Below are the code and all the weights of a small trained network. Each question names an input and a class and asks about switching units off, where a switched-off unit gives its printed mean instead of its output.

import numpy as np


def w(rows, s, z=0):
    codes = np.array(rows[::2]) - 128.0
    scale = np.full(codes.shape[1], s)
    scale[-1] = z or s
    return codes * scale


def f(y):
    return np.maximum(y, 0)


def log_softmax(a):
    a = a - a.max(-1, keepdims=True)
    return a - np.log(np.exp(a).sum(-1, keepdims=True))


def net(x, mask):
    res = np.array(x, float).reshape(1, 4) / 4 @ E
    y = f(res @ A[0][:, :-1].T + A[0][:, -1])
    res = res + np.where(mask, y, B[0][:, -1]) @ B[0][:, :-1]
    return log_softmax(res[-1] @ U[:, :-1].T + U[:, -1])


A, B = {}, {}
E = w([
[33,194,201,76,219,86,159],'x0',
[195,213,67,126,165,40,158],'x1',
[136,221,130,128,37,106,254],'x2',
[193,157,167,37,141,255,190],'x3',
],0.0087)
A[0] = w([
[12,75,188,82,176,142,93,172],'n0',
[144,35,136,159,32,175,52,178],'n1',
[93,140,104,218,71,94,104,183],'n2',
[213,94,30,103,97,155,139,106],'n3',
[174,157,151,79,79,111,243,125],'n4',
[246,108,50,148,125,193,162,117],'n5',
[149,138,174,58,237,185,99,175],'n6',
[131,198,116,136,124,81,219,207],'n7',
[98,157,97,200,47,57,85,116],'n8',
[120,212,104,100,68,111,221,198],'n9',
[129,209,142,113,94,148,228,122],'n10',
[122,27,209,158,107,190,89,170],'n11',
[90,138,86,206,150,26,55,197],'n12',
[75,61,144,120,156,184,109,190],'n13',
[169,92,147,147,70,198,94,193],'n14',
[176,105,84,89,115,186,77,210],'n15',
[140,123,24,249,161,76,131,207],'n16',
[254,185,137,143,107,170,201,254],'n17',
[87,153,237,6,209,156,164,196],'n18',
[159,207,112,89,78,155,197,183],'n19',
[86,207,153,125,115,78,176,220],'n20',
[49,144,201,54,126,116,161,251],'n21',
],0.0078,0.003)
B[0] = w([
[101,123,152,134,168,200,7,237],'n0',
[215,95,163,166,80,111,88,252],'n1',
[93,137,90,181,39,166,110,203],'n2',
[181,177,69,64,50,144,127,196],'n3',
[121,93,174,107,160,56,228,193],'n4',
[210,225,92,39,60,112,140,205],'n5',
[139,142,217,36,171,152,110,211],'n6',
[84,119,120,174,115,76,176,196],'n7',
[98,196,80,185,62,179,142,206],'n8',
[100,66,154,151,98,82,210,204],'n9',
[108,86,159,139,160,69,221,191],'n10',
[181,60,159,134,112,177,88,234],'n11',
[85,186,12,228,169,95,67,251],'n12',
[135,58,147,82,112,171,51,211],'n13',
[177,96,153,94,97,148,134,208],'n14',
[165,128,112,64,119,163,71,198],'n15',
[159,154,2,161,117,64,110,228],'n16',
[209,205,143,25,99,59,232,218],'n17',
[23,148,210,80,177,146,123,234],'n18',
[113,112,188,90,145,9,246,198],'n19',
[49,75,81,158,152,120,172,193],'n20',
[41,127,169,153,186,167,103,205],'n21',
],0.007,0.011)
U = w([
[90,170,22,243,71,132,112,104],'0',
[132,144,60,135,218,82,83,255],'1',
[183,2,143,170,65,186,75,203],'2',
[85,85,172,146,121,79,253,50],'3',
[33,112,198,131,179,220,84,29],'4',
[213,208,113,44,51,130,178,141],'5',
],0.0089,0.00088)

Each question gives the input, the list of numbers given to net, and the class t.
The units are the neurons (one row each of A and B). Each row of codes is followed by its name. A weight is (code - 128) times the scale printed after its matrix; where a second scale follows, it is the last column's (A, B and U).
mask holds one flag per neuron, in row order. A switched-off neuron (its flag False) gives its mean, the last column of its row in B, instead of its output. The means were averaged over made-up inputs and are rounded, as every weight is.
A unit's drop is (log p(t) with every unit on - log p(t) with that unit switched off) / (log p(t) with every unit on - log p(t) with every unit switched off).
The circuit of an input: a set's keep is (log p(t) with only the set's units on - log p(t) with every unit switched off) / (log p(t) with every unit on - log p(t) with every unit switched off). Starting from the 12 units with the biggest drops (on a tie, the unit counted first), units are removed one at a time, each time the one whose removal leaves the highest keep (on an exact tie, the one counted first), for as long as the keep stays at least 0.8.
units of the circuit, in order: the units of the circuit, biggest drop first
top k neurons: the k neurons with the biggest drops, biggest first
drop when u is switched off: that unit's drop, to one decimal
input [3,7,-6,7], class 4: units of the circuit, in order : n18
input [3,-2,-2,-5], class 0: units of the circuit, in order : n12, n6
input [3,6,-8,1], class 4: units of the circuit, in order : n6, n17
input [-3,1,-5,4], class 5: top 2 neurons : n5, n0
input [-8,1,-7,-4], class 0: top 4 neurons : n12, n16, n8, n6
input [-6,6,-7,-1], class 0: top 4 neurons : n12, n17, n16, n6
input [7,5,-3,8], class 4: top 2 neurons : n18, n6
input [3,3,-6,-1], class 4: top 3 neurons : n17, n5, n6
input [2,6,-2,6], class 3: drop when n5 is switched off : 0.0
input [-8,-4,2,1], class 5: drop when n5 is switched off : 0.1
input [3,5,2,-3], class 0: drop when n12 is switched off : 0.3
input [2,2,5,-4], class 3: drop when n9 is switched off : 0.5
